Here is a tiny trained network, its code and every weight. The questions are about switching its units off for an input and a class, where a switched-off unit gives its printed mean instead of its output.

import numpy as np


def w(rows, s, z=0):
    codes = np.array(rows[::2]) - 128.0
    scale = np.full(codes.shape[1], s)
    scale[-1] = z or s
    return codes * scale


def f(y):
    return np.maximum(y, 0)


def log_softmax(a):
    a = a - a.max(-1, keepdims=True)
    return a - np.log(np.exp(a).sum(-1, keepdims=True))


def net(x, mask):
    res = np.array(x, float).reshape(1, 6) / 4 @ E
    y = f(res @ A[0][:, :-1].T + A[0][:, -1])
    res = res + np.where(mask, y, B[0][:, -1]) @ B[0][:, :-1]
    return log_softmax(res[-1] @ U[:, :-1].T + U[:, -1])


A, B = {}, {}
E = w([
[213,245,119,187,146,140,141,81,120,127,145],'x0',
[153,62,72,119,168,246,135,142,187,105,230],'x1',
[132,104,143,155,176,195,88,133,125,156,47],'x2',
[130,145,65,204,99,163,111,125,27,165,129],'x3',
[106,184,144,94,87,133,160,203,87,120,131],'x4',
[202,100,117,77,128,121,241,86,140,69,80],'x5',
],0.011)
A[0] = w([
[127,71,151,99,175,221,114,130,177,174,108,219],'n1',
[64,126,160,98,78,153,193,209,125,96,178,228],'n2',
[104,201,180,76,139,47,131,160,129,109,79,201],'n3',
[145,28,105,74,82,139,124,165,89,79,125,249],'n4',
[90,120,104,105,126,39,114,114,51,167,65,194],'n5',
[132,141,143,126,138,133,134,83,167,112,125,126],'n6',
[183,155,138,141,221,162,148,138,77,135,23,204],'n7',
[102,169,171,84,65,79,97,116,137,175,92,117],'n8',
[202,165,146,178,156,98,135,35,117,75,165,123],'n9',
[81,175,187,102,92,35,156,115,89,141,82,138],'n10',
[71,155,169,63,176,164,169,136,208,70,145,206],'n11',
[143,142,105,102,145,107,133,125,170,120,192,192],'n12',
[104,60,160,93,147,101,80,185,199,148,174,185],'n13',
[110,126,69,134,139,198,121,119,102,188,127,220],'n14',
[108,166,130,213,125,187,82,88,91,176,130,130],'n15',
[73,148,182,155,96,107,133,154,145,134,72,129],'n16',
[62,177,193,172,189,39,126,172,86,135,94,191],'n17',
[176,169,144,139,109,75,165,65,113,130,181,220],'n18',
[212,145,124,126,125,177,187,127,133,107,96,155],'n19',
[197,141,107,171,122,146,242,93,165,55,153,233],'n20',
[124,142,255,118,106,131,125,136,132,161,111,123],'n21',
[99,133,109,131,148,137,54,133,128,186,156,145],'n22',
[120,126,155,205,92,120,102,85,29,190,100,254],'n23',
[114,113,178,183,75,145,48,114,68,234,108,159],'n24',
],0.0097,0.0039)
B[0] = w([
[40,94,175,107,115,140,58,57,198,100,80,241],'n1',
[172,95,209,55,186,188,165,206,100,135,177,215],'n2',
[236,109,150,92,46,61,85,189,52,82,108,229],'n3',
[59,123,181,104,114,182,195,149,210,164,120,223],'n4',
[128,111,45,233,128,99,226,191,107,155,31,222],'n5',
[125,153,139,66,77,94,84,70,136,79,93,162],'n6',
[126,195,156,204,82,189,96,99,105,180,33,216],'n7',
[205,104,193,177,160,106,74,200,96,77,12,199],'n8',
[133,188,38,145,135,69,111,48,88,100,135,221],'n9',
[213,69,86,175,111,71,236,187,61,93,7,237],'n10',
[176,136,208,33,155,196,83,117,200,68,205,228],'n11',
[97,112,104,65,142,88,89,150,103,1,249,190],'n12',
[81,5,125,41,164,93,44,153,177,62,162,232],'n13',
[77,158,168,97,89,149,122,106,195,137,158,200],'n14',
[147,218,90,176,155,144,58,133,124,187,180,217],'n15',
[146,128,147,156,129,78,68,169,114,116,104,184],'n16',
[126,152,92,174,96,51,86,237,61,122,106,226],'n17',
[173,138,84,118,98,21,197,97,54,87,180,217],'n18',
[173,216,177,64,67,161,155,49,167,150,88,203],'n19',
[168,185,156,101,92,168,169,23,125,103,204,249],'n20',
[199,107,86,115,145,134,49,183,159,91,78,174],'n21',
[76,105,70,96,141,133,45,143,161,114,121,194],'n22',
[31,232,55,194,179,125,157,143,105,246,127,237],'n23',
[45,185,71,208,195,73,67,136,135,221,130,221],'n24',
],0.0065,0.014)
U = w([
[135,136,97,174,101,83,161,176,74,149,86,84],'0',
[183,167,67,117,120,94,166,7,106,86,226,158],'1',
[70,1,139,93,139,148,97,110,210,77,165,255],'2',
[159,179,159,142,66,232,124,35,152,149,72,172],'3',
[160,143,169,91,108,206,201,177,131,113,227,180],'4',
[61,171,67,169,182,124,75,124,143,221,186,124],'5',
[197,107,130,143,93,115,100,189,137,41,97,42],'6',
[74,85,77,173,107,145,248,136,176,169,98,109],'7',
],0.0089,0.0013)

Each question gives the input, the list of numbers given to net, and the class t.
The units are the neurons (one row each of A and B). Each row of codes is followed by its name. A weight is (code - 128) times the scale printed after its matrix; where a second scale follows, it is the last column's (A, B and U).
mask holds one flag per neuron, in row order. A switched-off neuron (its flag False) gives its mean, the last column of its row in B, instead of its output. The means were averaged over made-up inputs and are rounded, as every weight is.
A unit's drop is (log p(t) with every unit on - log p(t) with that unit switched off) / (log p(t) with every unit on - log p(t) with every unit switched off).
The circuit of an input: a set's keep is (log p(t) with only the set's units on - log p(t) with every unit switched off) / (log p(t) with every unit on - log p(t) with every unit switched off). Starting from the 12 units with the biggest drops (on a tie, the unit counted first), units are removed one at a time, each time the one whose removal leaves the highest keep (on an exact tie, the one counted first), for as long as the keep stays at least 0.8.
units of the circuit, in order: the units of the circuit, biggest drop first
most important unit: the unit with the biggest drop
k most important neurons: the k neurons with the biggest drops, biggest first
drop when u is switched off: that unit's drop, to one decimal
input [7,5,4,4,-4,7], class 3: most important unit => n7
input [8,-8,5,8,2,-3], class 5: 4 most important neurons => n23; n24; n15; n14
input [4,-8,8,0,-7,8], class 0: 4 most important neurons => n5; n10; n11; n1
input [6,1,7,-4,1,-3], class 3: 2 most important neurons => n7; n23
input [3,5,0,-4,7,-3], class 4: 2 most important neurons => n2; n24
input [-2,8,-3,4,-8,-7], class 2: 3 most important neurons => n13; n23; n1
input [-1,-8,-2,-6,-5,-7], class 0: 3 most important neurons => n5; n24; n11
input [8,-6,-7,-5,3,1], class 6: 2 most important neurons => n3; n8
input [3,3,1,1,6,6], class 3: 3 most important neurons => n19; n7; n13
input [3,-4,-4,4,-5,-3], class 5: 4 most important neurons => n23; n24; n15; n3
input [-3,-2,7,7,1,6], class 3: 2 most important neurons => n7; n19
input [-1,7,4,-8,8,6], class 2: 2 most important neurons => n1; n13
input [0,1,4,4,-4,2], class 5: drop when n20 is switched off => 0.3
input [3,-2,4,6,-4,3], class 5: units of the circuit, in order => n23
input [1,7,1,-2,2,5], class 4: drop when n11 is switched off => 0.1
input [-5,-1,0,2,-5,4], class 7: drop when n13 is switched off => 0.2
